Each row was made from one path, in order. Every step used is in the known rows, and no mark comes twice. Write each row's path.
Each row is shifted at random along 5 fixed directions that mean nothing.
Known rows
R/C/K/Z/S/A: 161	-308	-30	407	343	192	65	-106	170	22	71	-93	102	99	259	-86	46	-18	-56	-5	-142	-104	-137	253	62	-221	-242	-278	-98	-168	113	58	-228	-140	-286	-11	85	-83	32	-83	84	-161	-206	163	35	150	267	174	-179	47	305	426	-67	18	-101	111	-119	110	47	131	-67	14	45	-290	-282
U/C/R/H/A: 97	-145	-70	-122	114	102	-105	136	-79	-18	-31	-119	-97	-46	-111	47	-93	289	0	138	167	203	68	-122	-73	150	243	-86	-16	173	-109	-124	1	-32	171	-21	129	31	-102	-88	-121	150	209	-26	114	52	-110	23	-20	41	-5	101	60	32	131	121	6	17	-130	98	141	33	-60	9	205
H/R/B/S/U/C/K: -132	-73	-214	-249	-254	-111	-25	160	-19	-33	-88	346	81	-52	-4	103	47	-178	121	-140	14	-90	140	-155	-98	-303	-190	211	-58	-102	-195	19	247	396	28	93	28	82	-259	50	-263	-244	92	61	-21	-2	47	13	13	-75	-101	-212	-49	-56	-1	-30	176	-77	-100	247	-48	4	-358	159	-96
S/A/H/K/Z/M/U/C/R/B: -3	116	-94	25	-78	13	-46	-96	-99	-63	143	143	27	17	43	-337	-24	-46	197	-25	-223	6	121	63	23	-114	-151	98	146	-17	100	-192	-14	117	168	56	-27	-2	173	186	62	-16	-52	-27	-112	57	56	-133	115	-115	-46	-24	-92	-11	54	8	45	-38	18	-186	-186	-29	-193	-54	43
U/K/Z/M/S: -175	-355	-199	13	-191	-169	-31	-161	71	-57	118	264	305	6	352	-75	-114	-348	309	91	-180	-383	-147	443	51	-562	-350	-281	-126	145	13	225	313	144	-273	-85	58	54	-98	-16	227	-347	-308	242	134	165	419	-97	61	-93	-53	43	-128	94	-281	-70	63	419	-96	-248	-121	-170	-45	-282	-372
C/U/K/Z: -102	32	-153	-360	-100	-204	17	176	-71	-191	-5	-170	-146	79	-115	-111	104	3	-178	196	323	99	65	-93	-26	423	156	277	-24	319	-193	169	140	-36	-268	107	14	-55	-7	-218	72	38	154	53	72	-61	6	-40	149	7	-60	-216	345	-106	256	130	56	144	68	-144	70	78	52	267	118
C/K/Z/S/A/H/R: 2	-50	-153	248	43	139	71	-65	-15	-82	111	-16	127	65	259	-88	83	-104	-68	-31	-225	-114	-108	119	66	-101	-234	32	2	-2	-53	66	18	-13	-264	179	50	-11	142	-72	94	-140	-177	133	-23	218	134	-28	93	52	140	120	11	-223	10	39	61	5	159	-58	-146	-46	-70	-148	-194
B/S/K/Z: -70	148	96	-61	-178	-19	19	-32	20	141	46	277	45	-79	97	201	-21	-246	39	-36	-15	-197	-212	105	246	20	-42	11	48	-94	-68	100	159	257	-301	-22	-94	-80	62	-107	-125	-77	-164	-98	-135	-88	155	-199	48	-25	52	-403	-107	71	45	-338	24	-83	23	-175	-37	-35	-32	155	187
U/C/R/B/S/H/K/Z/A: 257	-37	74	82	235	-11	-154	86	-11	33	-108	-228	-162	14	-207	-35	-69	117	-14	147	56	85	23	-71	-83	371	316	-139	48	86	67	9	-106	-220	133	-120	79	131	-34	-18	13	161	319	-124	143	-128	-135	125	35	53	-39	156	230	243	-3	7	-160	14	15	104	179	111	81	151	56
R/B/S/K/H: -49	-209	150	108	163	-381	-50	-382	199	-46	-38	-93	205	71	139	-23	312	-292	-30	-95	-293	-292	52	126	-96	-285	-291	-72	24	-213	256	370	-222	-38	-457	-319	0	-76	124	138	112	-285	-135	157	-206	44	149	244	-6	115	-69	0	-27	209	-299	-261	-13	5	212	111	-147	59	-96	13	-261
H/A/R/B/S/U/K/Z: -69	263	96	-186	-179	194	-34	115	-169	53	3	5	-106	-56	-201	137	29	86	-23	-7	71	172	14	-160	-87	73	186	210	40	-157	-94	-109	-49	91	294	-7	-96	76	-39	59	-136	119	174	-90	-26	-203	-239	51	-93	63	21	-230	7	90	50	-120	-13	-237	-163	-39	-3	71	167	78	200
C/R/U/K: -269	-96	-369	-230	-269	-187	-102	213	-17	-26	47	345	59	-198	3	92	7	13	31	-107	135	-19	42	-61	-71	-184	-169	72	-22	111	-237	-97	237	447	-68	242	-4	-59	-251	-91	-175	-90	-45	80	96	196	179	-210	83	-91	19	-220	-18	-122	193	21	241	175	-99	87	-75	-60	-294	-37	-67
B/S/R/K: 62	48	221	-174	24	116	-2	57	132	211	-161	137	-140	-125	-141	239	-108	103	-67	69	69	88	-66	-27	-47	148	71	-171	-76	-137	-80	-73	126	83	-14	-64	-53	96	-251	-71	-203	-9	145	-115	148	-286	42	24	-121	-139	61	-98	-110	182	-41	-122	-20	-104	-89	115	272	127	15	102	136
Z/M/U/K/H/R/B/S: -187	183	98	-220	-218	-384	-365	-192	55	-152	19	156	134	5	28	-54	-37	-319	200	-66	124	-213	25	-130	74	39	-60	-14	244	-85	131	117	243	47	152	-10	-151	374	102	155	32	-66	34	-59	-240	-246	-82	-267	168	-28	-290	-433	-19	292	-87	-291	-25	171	53	-190	-272	17	-98	380	-58
S/A/H/K/Z/C: 49	-15	-54	29	79	165	307	9	-129	97	95	-124	-11	155	75	-273	-105	105	-20	111	-289	168	128	167	-78	-144	-148	259	-134	118	12	-36	-76	-80	-85	-10	32	-92	-42	60	147	-60	-35	41	-28	67	133	74	-53	-124	132	277	-14	-245	-50	361	29	-65	21	-38	153	-19	100	-157	115
K/H/A/S/R/C: -180	130	-80	-18	-186	66	119	-134	-130	-104	220	314	198	86	232	32	152	-86	186	-201	-200	-42	90	-27	124	-358	-253	208	40	-174	-11	-31	1	211	-35	141	-82	-116	173	127	-113	9	-321	49	-230	250	115	-249	73	40	-43	-289	-287	-186	57	-93	199	-92	-134	-129	-284	-140	-54	14	86
S/A/H/K/Z/M/U/C/R: -26	-54	-362	-313	-154	272	152	289	-174	52	96	244	-69	86	-52	-437	-235	68	188	204	-232	280	276	162	-147	-67	-207	234	-155	321	-107	-277	396	201	220	159	23	26	-308	123	91	-122	67	4	208	-9	238	-85	127	-305	62	119	-54	-95	-12	444	161	64	-161	-113	188	20	-135	-160	90
M/U/C/Z/A: -43	136	-27	-97	-84	-154	81	36	-59	-147	108	-90	-58	14	-104	29	33	174	-48	-57	388	103	-13	-139	188	58	174	130	86	85	-140	-53	-11	13	77	38	64	-219	153	-78	-119	101	-32	-87	-259	88	-255	-123	100	44	-234	-120	65	-288	273	111	-51	64	130	24	-17	-126	-100	122	303
Z/S/R/U/C/K/H/A: 58	61	71	103	80	141	-176	-13	84	-23	-18	-7	-31	107	-26	104	1	29	-64	26	87	66	-2	-21	-46	277	44	-142	22	-146	-5	-99	-49	-22	87	228	-67	178	-32	-46	4	91	106	-50	39	-77	66	17	-36	19	130	90	52	145	-6	7	-77	19	19	66	99	86	50	46	13
B/S/A/H/R/C/Z/M/U: -29	136	-37	-49	-5	89	162	42	-86	42	-21	98	-36	-91	-87	-38	-83	4	8	-129	-48	133	39	-146	11	-210	-9	318	80	-93	3	-190	156	150	261	-11	-55	-22	-66	68	-105	-125	28	-93	-181	-60	10	38	-15	-99	-99	-62	-139	-180	50	157	14	-187	43	-5	17	-16	-115	125	198
Z/A/H/K: -111	366	77	-179	-284	306	85	243	-127	190	213	276	-57	-151	-278	103	-347	353	37	6	123	404	19	-307	105	222	111	117	-70	245	-266	-357	316	207	330	330	-75	194	-346	-129	-145	347	148	-280	5	-17	-137	-390	-139	-161	213	-262	-133	-53	106	188	78	-95	-282	46	345	-8	151	9	434
U/C/R/B/S/K/Z/A: 137	-126	-92	162	206	15	3	203	11	136	-70	-141	-91	-11	-184	92	-66	197	-89	110	49	131	-43	-8	-91	201	204	-11	-25	125	-38	65	-158	-93	61	-92	119	-92	-95	-134	-47	64	197	-102	165	86	-43	131	-37	74	0	234	206	-13	5	141	-111	34	10	259	282	-11	52	-46	104
U/K/H/A/S/R: 18	-81	137	74	-221	117	-316	-447	44	-164	-39	309	177	-25	302	-149	73	-299	326	76	-219	-495	-60	380	90	-370	-177	-588	112	-247	88	33	137	81	-60	-62	-106	259	260	191	198	-105	-197	176	-11	-31	306	-25	-13	15	-11	-224	-318	553	-240	-451	22	128	-140	-459	-419	32	-50	-152	-231
M/S/H/A/R/C/Z/B: -90	228	-110	-149	-227	2	-17	-136	-81	-144	156	169	56	-124	8	124	10	102	158	-253	65	87	56	-205	112	-125	-125	77	133	-106	-171	-299	208	273	288	295	27	-59	15	79	-165	-28	-121	-107	-211	126	-100	-367	110	-72	-82	-213	-159	-163	205	-202	155	-151	-61	-13	-226	-29	-208	124	223
U/K/H/A/R/B: -135	187	69	-361	-188	109	-211	207	-129	18	-12	-5	-113	-48	-263	22	-86	208	-53	185	141	364	124	-222	-198	479	294	86	3	138	-159	-47	166	46	319	84	-88	316	-219	-50	-78	280	371	-197	241	-232	-151	-114	-47	-23	54	-276	74	341	32	15	46	44	-281	12	128	137	240	145	237
H/K/Z/A/R/U/C/M/B/S: 68	-185	-72	-35	-96	64	-24	-82	50	-139	50	230	166	47	115	-246	75	-328	255	78	-153	-291	50	277	-23	-351	-227	-226	-35	77	155	57	205	-35	-198	-101	-40	94	-59	369	286	-141	-163	268	4	-25	157	221	52	30	13	75	-15	274	-225	-44	5	209	-6	-171	-147	84	61	-142	-418
U/C/K/H: -35	-85	-131	44	-181	-68	-156	-5	-25	-120	114	307	128	-59	144	-5	-65	-32	164	0	7	-196	-76	132	184	-58	13	-230	5	123	-223	28	140	307	-151	126	69	15	94	-234	-145	94	-99	15	26	215	242	-283	35	-6	19	-205	-135	104	130	-99	73	188	-103	-5	-77	-112	-164	-26	36
R/B/S/U/C: -123	-218	-62	-158	-78	-317	66	-35	90	26	-56	155	78	24	-86	34	110	-133	75	-94	-90	-79	149	20	-203	-380	-174	131	-190	-62	-22	154	48	250	-147	-213	41	-125	-236	-65	-94	-288	77	96	-21	-10	212	215	-78	-85	-125	-40	-38	51	-195	59	12	-16	-33	237	193	-14	-174	29	-110
S/A/R/C/M/B: 237	62	138	-228	160	334	-104	-50	93	-15	-83	-80	-250	-45	-214	-313	4	377	-36	121	60	135	179	-9	-132	311	34	-189	75	-45	-47	-210	-18	-225	285	-24	-75	29	-22	190	86	93	204	-94	96	-313	-23	46	-67	-123	89	64	-40	202	64	39	-57	-174	10	-91	-11	275	121	66	253
K/H/R/B/S/U: -290	-108	-207	-81	-48	-95	228	245	-63	106	-3	99	66	88	86	145	75	-112	-28	-144	-203	137	160	-162	-142	-243	-176	386	-252	19	-85	211	69	243	-11	-9	36	-161	-262	-24	-157	-149	-44	21	25	194	20	-55	84	-44	-80	-56	-66	-275	-202	155	224	-30	-98	265	68	-170	-123	-27	-145
S/R/C/K: 171	30	107	-79	-87	-43	-180	-374	154	-195	25	217	50	-32	194	-141	159	-56	139	-95	23	-438	36	98	193	33	-338	-299	232	-308	25	-17	2	74	-256	175	-109	133	231	163	-180	-56	-189	34	-253	-68	169	-186	102	-1	95	-272	-134	146	190	-361	22	-73	66	-197	-362	153	-253	263	78
A/H/R/U/K/Z/B/S: -270	84	-69	-133	-306	63	176	262	-132	109	-44	154	44	-143	-118	64	-179	-23	-70	-33	-22	323	24	-235	-199	-61	119	334	-143	244	-33	-113	232	235	133	109	-89	143	-283	-149	-71	141	145	-86	247	9	16	75	-143	-70	88	-56	33	-59	44	260	106	-97	-325	68	222	-92	108	-84	-102
S/R/K/H: -121	-96	-80	-168	-123	-64	42	-152	91	-29	114	296	125	26	248	-55	122	-48	141	-42	-232	-111	157	144	-53	-119	-466	-28	-52	-87	4	101	146	273	-258	150	-60	-48	-85	134	-193	-175	-225	51	-8	112	256	-232	202	-143	48	-192	-148	-58	-41	-97	220	52	-73	-64	-83	9	-251	18	-61
M/B/S/R/U/C/Z: 19	-69	-8	-324	8	-76	166	147	97	33	-219	5	-162	-1	-317	14	71	145	-168	77	216	214	84	-102	-163	221	135	-12	-88	82	-131	-4	136	-58	56	-131	60	-111	-210	-5	21	12	204	-66	184	-160	-82	273	17	-55	-199	47	86	-17	11	135	-25	0	37	203	274	76	-28	3	98
M/Z/S/U/C/R: 262	-130	102	-28	76	59	27	-60	125	-42	-166	-256	-178	147	48	-103	-10	-41	-137	187	327	-99	3	174	-41	316	139	-280	-133	74	49	11	60	-309	18	-162	127	-63	6	-63	244	-137	99	42	118	-231	-96	199	181	-32	-3	232	124	114	-49	60	-223	159	148	-151	58	89	76	43	-76
U/K/Z/B: -129	-52	-49	-174	-263	-140	-79	34	-54	47	52	83	72	-7	11	44	-131	-96	51	154	71	-37	-96	69	-37	184	27	-73	-104	246	-123	192	280	60	-169	56	-15	194	-152	-238	30	11	65	-37	159	-61	92	-149	18	-41	66	-190	156	160	-32	-6	-25	217	-139	-118	168	-31	122	26	-13
A/R/H/K: 76	-88	231	-35	35	234	32	-118	36	21	-22	-141	-47	-131	13	-61	-78	216	-53	46	-38	69	81	-56	-96	1	40	-191	-42	34	79	-110	-68	-128	-1	-100	-20	112	-89	162	-48	144	15	87	110	-37	-119	157	-146	25	133	152	-85	156	-37	-100	24	-119	-114	19	42	121	161	-205	-76
K/Z/B/S: -108	-152	-119	-342	-284	7	22	78	-35	60	70	259	93	84	17	-15	-123	-270	167	98	-104	-55	10	51	-116	27	-192	-70	-336	321	-113	188	594	133	-278	11	-23	124	-397	-222	81	-193	30	48	122	-129	240	-169	171	-114	137	-282	48	175	-198	68	22	101	-148	-114	328	48	95	61	-143
K/Z/A/R/H: -62	-318	-78	231	-2	367	154	-81	46	84	230	98	157	-20	242	-111	-76	35	189	-36	-287	-66	-61	213	-44	-431	-314	-286	-282	139	60	79	157	55	-71	-58	9	-175	-180	-5	85	-120	-265	112	106	286	211	-50	32	-24	227	139	-177	-53	-289	94	26	29	-187	-137	121	-108	123	-522	-300
C/Z/A/R/U: 186	73	127	-223	40	197	-34	-45	-21	-194	21	-271	-174	-41	-272	-193	87	317	-160	70	255	82	155	-220	-137	471	94	9	19	211	-35	-62	176	-230	15	136	-83	80	-159	21	77	97	259	-10	-74	-168	-185	52	185	91	163	-163	220	21	154	189	-88	-113	161	-130	197	313	176	239	221
R/U/C/M/S/A/H/K/Z: 133	-66	125	-54	221	31	-68	54	87	-151	-74	-229	-118	70	-109	-275	74	46	-59	208	108	153	88	112	-115	173	232	-52	-13	158	207	-140	-200	-232	-62	-110	-27	-51	90	74	297	169	172	72	212	-188	71	294	-133	-37	103	301	109	216	90	231	-84	80	-4	-104	24	132	134	-2	-101
R/U/K/Z/M/S/H/A: -200	99	26	-136	-74	-36	-177	128	23	39	87	51	5	-24	-43	46	-100	-52	55	29	189	207	-70	-1	7	105	99	-6	4	3	45	-146	58	168	179	135	-102	85	-106	-61	48	115	64	-124	152	-167	39	-150	-89	-126	93	-108	7	169	64	-4	15	115	-206	-115	-15	-9	32	-19	-18
K/H/A/R/B/S/U/C/M: -221	-290	-419	370	157	-25	399	231	-187	122	81	-68	166	65	112	181	113	44	-42	-184	-480	93	96	152	-132	-823	-174	437	-249	-8	-50	122	-365	172	79	-157	179	-465	-69	24	-85	-186	-316	247	-21	617	93	263	-170	130	-111	487	-149	-565	-281	381	196	-8	-7	405	48	-353	-11	-554	-197
B/S/R/U/C: -16	-10	63	-450	-185	-22	-47	92	78	33	-147	288	-103	-53	-189	29	-58	-66	85	67	145	11	115	-8	-155	89	46	-5	-93	9	-94	-54	348	266	-26	-32	-138	101	-316	-11	-145	-53	223	-91	114	-344	231	68	13	-189	-36	-272	-21	252	41	-2	16	-62	-138	-26	283	147	-70	286	140
K/Z/A/S/H/R/B: 54	-10	154	333	102	286	46	-100	51	102	91	-27	35	41	100	-25	-22	15	82	-98	-152	-15	-114	4	72	-149	-68	-224	-117	-87	124	-1	-105	-178	67	-39	-16	-83	63	-39	120	40	-100	-37	91	79	-29	-54	-51	16	111	64	-122	-18	-170	-59	-61	-159	-92	-98	-9	-69	155	-282	-194

Write each row's path
49	-174	-33	179	112	81	-149	0	122	-23	-158	9	10	31	129	-30	118	-140	-61	-9	-183	-211	-17	83	7	-64	-149	-313	-95	-143	-31	116	-15	18	-138	4	61	89	9	-43	42	-129	-15	156	66	42	84	69	-22	48	139	59	-117	212	-228	-137	41	33	56	152	-140	72	-167	-140	-365 : C/K/H/R/B/S/U
36	-239	-298	-372	-126	373	93	72	-41	-73	12	274	107	73	48	-287	87	-133	196	113	-266	-26	258	251	-183	-445	-456	20	-127	32	5	-107	340	68	4	-11	-14	42	-299	419	146	-343	-152	281	73	-58	234	263	5	-20	133	93	-137	135	-206	153	171	-16	-173	-80	-148	199	17	-206	-169 : H/A/R/C/M/B/S/K/Z
10	-133	30	280	197	-295	-26	-274	179	-14	-91	-53	116	32	75	-36	6	-134	23	-46	-85	-293	-103	150	97	-186	-121	-257	149	-133	178	202	-175	-206	18	-172	33	41	208	92	211	-93	-199	96	-123	101	88	102	-52	77	-247	205	-29	55	-257	-141	-119	197	173	6	-141	-94	5	-123	-213 : Z/M/B/S/R/C/U/K/H
106	116	2	-96	-196	-58	-138	-207	-171	-192	-88	-95	-37	-24	-118	-41	126	-103	-16	20	-16	-236	65	-76	-75	264	59	30	116	37	-46	90	267	-26	5	95	-61	223	65	-21	50	-94	145	64	-229	-95	-87	49	223	161	-13	-315	176	185	-27	-120	-90	-70	191	-220	6	189	9	306	103 : C/Z/B/S/U/K/H/A/R
5	-92	-23	-110	142	-169	35	79	-29	-181	-15	-276	73	155	113	-95	90	-109	-99	62	170	-38	77	-64	-68	89	26	298	61	117	142	222	-164	-191	-236	27	-15	91	61	113	51	33	45	127	-57	-69	-144	162	85	139	-49	106	330	-199	172	192	12	56	106	18	-101	27	7	258	-148 : H/R/U/C/K/Z/M
78	-52	83	-270	-17	304	-123	60	45	-90	5	52	-67	122	5	-374	-208	-85	224	266	31	111	79	104	-126	251	39	-181	-127	280	149	-107	355	-125	163	10	-93	208	-166	37	323	34	210	-50	313	-356	180	-88	146	-198	134	-6	18	333	-78	161	-67	68	-229	-383	119	141	162	81	-105 : K/Z/M/S/A/H/R/U/C
151	-34	303	191	15	-74	32	-268	114	131	-117	-156	18	-39	114	192	-16	-182	-80	-60	124	-169	-171	33	117	32	68	-399	-17	-174	159	12	-78	-181	-2	-252	97	19	110	53	50	-39	-128	-35	-134	-96	-329	115	-45	42	20	109	-97	156	-134	-298	-171	20	118	23	-36	-3	-27	-155	-163 : M/Z/B/S/R/H/K
87	-3	-23	293	111	35	27	157	-82	167	-94	33	-88	-195	-171	180	-155	221	-39	-50	-42	139	-91	-92	-3	-132	311	-36	42	-47	-98	-219	-289	112	261	-111	145	-87	6	-126	-173	182	131	-87	130	189	-71	112	-240	17	-58	259	-85	-45	82	21	-30	-81	-72	316	119	-132	-65	-214	117 : U/C/R/B/S/A/H/K
45	-111	-39	92	217	271	200	-12	107	-62	-21	-131	-15	38	148	-151	44	143	-50	65	-98	193	-22	116	-41	-200	-92	-85	-66	-18	1	-114	-76	-122	21	-29	114	-187	60	89	207	-81	-64	52	154	82	61	108	-79	-99	66	409	-126	-131	-17	133	51	-5	-35	46	-117	-31	-34	-226	-143 : M/S/A/H/R/C/K/Z
-70	55	-127	232	-46	-135	182	211	-74	203	25	143	-1	-43	-12	291	-163	-43	-18	-91	10	-103	-243	106	221	-152	130	221	-53	-10	-177	66	-58	256	-36	-3	51	-202	36	-352	-214	-27	-104	-61	-66	141	126	-87	-101	-20	-81	-20	-26	-309	45	58	-68	-3	46	119	229	-259	-53	-10	160 : B/S/U/C/K/Z/M
140	20	114	169	152	-285	-150	-177	81	-68	-135	-291	-12	-53	55	85	155	-208	-138	-157	129	-291	-77	-37	135	17	58	-120	127	-104	176	15	-192	-266	-11	-134	49	-58	271	58	122	-75	-126	61	-217	-61	-281	67	29	110	-65	69	32	-59	22	-152	-66	-27	341	-61	-310	29	-94	87	-153 : C/M/Z/B/S/H/R/U
172	-359	-104	162	241	-121	22	4	61	9	-146	-179	5	44	25	-51	71	-34	-50	132	-113	-139	-3	210	-130	-92	29	-123	-55	77	98	209	-220	-147	-249	-273	162	-135	22	-30	72	-138	38	144	163	121	122	340	4	120	-54	350	164	59	-93	49	-78	94	86	160	76	-3	-29	-129	-174 : U/C/R/B/S/K/Z
12	235	55	-63	-164	-72	-154	-21	33	36	-39	209	-76	-53	-28	132	-36	-151	106	-115	80	-107	-61	-132	199	142	9	4	148	-184	10	-125	191	86	84	65	-124	94	95	49	-204	-4	-16	-127	-188	-138	-27	-231	88	-67	-69	-319	-144	58	74	-247	-19	-70	59	-106	-60	43	-108	251	157 : B/S/R/H/K/Z/C/M/U
34	77	12	-67	-68	6	-204	73	73	9	-163	82	-30	26	-5	45	15	-234	42	-81	82	-122	24	-157	50	-1	-95	-13	53	-187	56	-16	62	-61	91	7	-45	143	-19	138	-37	-150	63	7	-80	-188	-128	-41	16	17	-5	-127	-43	106	-59	-152	8	-93	40	75	-221	106	-84	154	-113 : H/R/B/S/K/Z/C/M/U
-97	142	-84	-215	-109	-330	-123	86	77	10	-8	65	-8	67	-194	19	113	-121	-56	-93	76	65	106	-181	-36	190	-120	316	49	-32	3	65	71	37	-92	16	-56	-21	-60	-36	-82	-154	114	-78	-126	-131	-4	-90	55	-28	-51	-248	85	-7	40	10	-4	-20	137	187	47	115	-52	277	122 : R/B/S/K/Z/C/M/U
-26	198	1	71	-32	-131	-67	33	-137	-101	31	-157	-43	-46	-5	101	-56	14	-99	-77	237	-73	-112	-229	268	267	159	124	196	43	-41	-1	16	-113	145	151	19	78	171	-94	-85	101	-58	-56	-211	82	-317	-280	195	135	-132	-212	46	-253	174	-39	-9	71	216	-110	-192	-86	-41	160	196 : C/Z/M/U/K/H/R
214	-100	325	202	326	272	-392	-173	199	-146	-207	-165	-117	33	156	-149	59	-97	87	128	37	-194	-56	125	46	130	219	-679	42	-148	226	-36	-176	-280	151	-160	-49	97	262	141	320	155	84	38	122	-222	8	30	-29	24	93	136	-161	552	-179	-258	-100	50	-17	-253	-332	116	50	-19	-278 : K/H/R/U/C/M/S/A
20	91	-19	-322	-3	124	22	-16	-144	0	107	-201	-50	106	-58	-182	5	143	-6	88	-170	286	271	-41	-220	248	-130	233	-49	99	35	-55	104	-41	88	151	-42	133	-155	143	-44	-1	108	-61	25	-173	-103	-39	118	-71	104	-28	181	-1	24	117	94	-202	-90	-73	93	188	63	125	123 : S/H/A/R/K/Z/B
22	299	148	-46	-205	35	43	-31	-77	-68	175	193	42	71	40	-12	26	-101	133	-13	138	-50	-29	-41	185	166	48	144	144	-45	66	-56	-18	19	-135	176	-155	70	164	159	-30	228	-70	-71	-136	-80	-87	-146	62	21	22	-276	67	-8	231	-131	-16	-26	-42	-216	-68	2	94	226	120 : H/K/Z/A/S/R/U/C
261	200	157	-25	26	99	-50	-27	-31	-15	-92	-117	-169	107	-114	-208	-114	87	-39	109	-1	13	85	3	91	335	136	8	13	91	53	-194	-9	-401	-42	73	-45	161	121	-46	178	133	115	21	165	-220	44	-12	-73	-60	56	38	13	71	105	65	-62	-122	62	-153	57	178	270	126	115 : A/S/H/K/Z/C/M
68	299	181	-3	198	-140	-302	170	61	97	-179	-309	-313	-129	-349	95	-68	224	-292	82	373	225	-162	-278	19	873	529	-105	256	32	45	-87	-171	-276	280	36	-76	156	141	-176	34	409	362	-303	187	-312	-322	-103	50	49	-60	-103	289	201	231	-169	-173	-1	98	-36	46	114	155	267	178 : C/R/U/K/Z/M/B/S/H
-240	7	-252	-184	-323	130	101	116	22	51	144	462	110	-4	-91	-94	-59	147	170	-46	-76	183	201	24	-191	-204	-304	160	-151	141	-177	-114	426	324	149	302	-139	4	-368	28	-7	-93	11	-53	169	131	329	-143	-7	-235	26	-170	-107	-96	-72	301	167	77	-228	31	310	-24	-37	-129	31 : Z/A/S/R/U/K/H
-20	-158	-265	345	39	-54	24	67	-118	125	71	146	144	-113	141	260	-103	-23	133	-115	-185	-29	-147	120	43	-407	-13	-53	-11	-45	-51	-48	-113	281	64	24	172	-142	13	-133	-222	-72	-170	36	23	370	76	-41	-57	43	-45	200	-34	-166	9	-20	45	50	-101	207	2	-228	-209	-255	-109 : U/C/R/K/Z/B/S/H/A
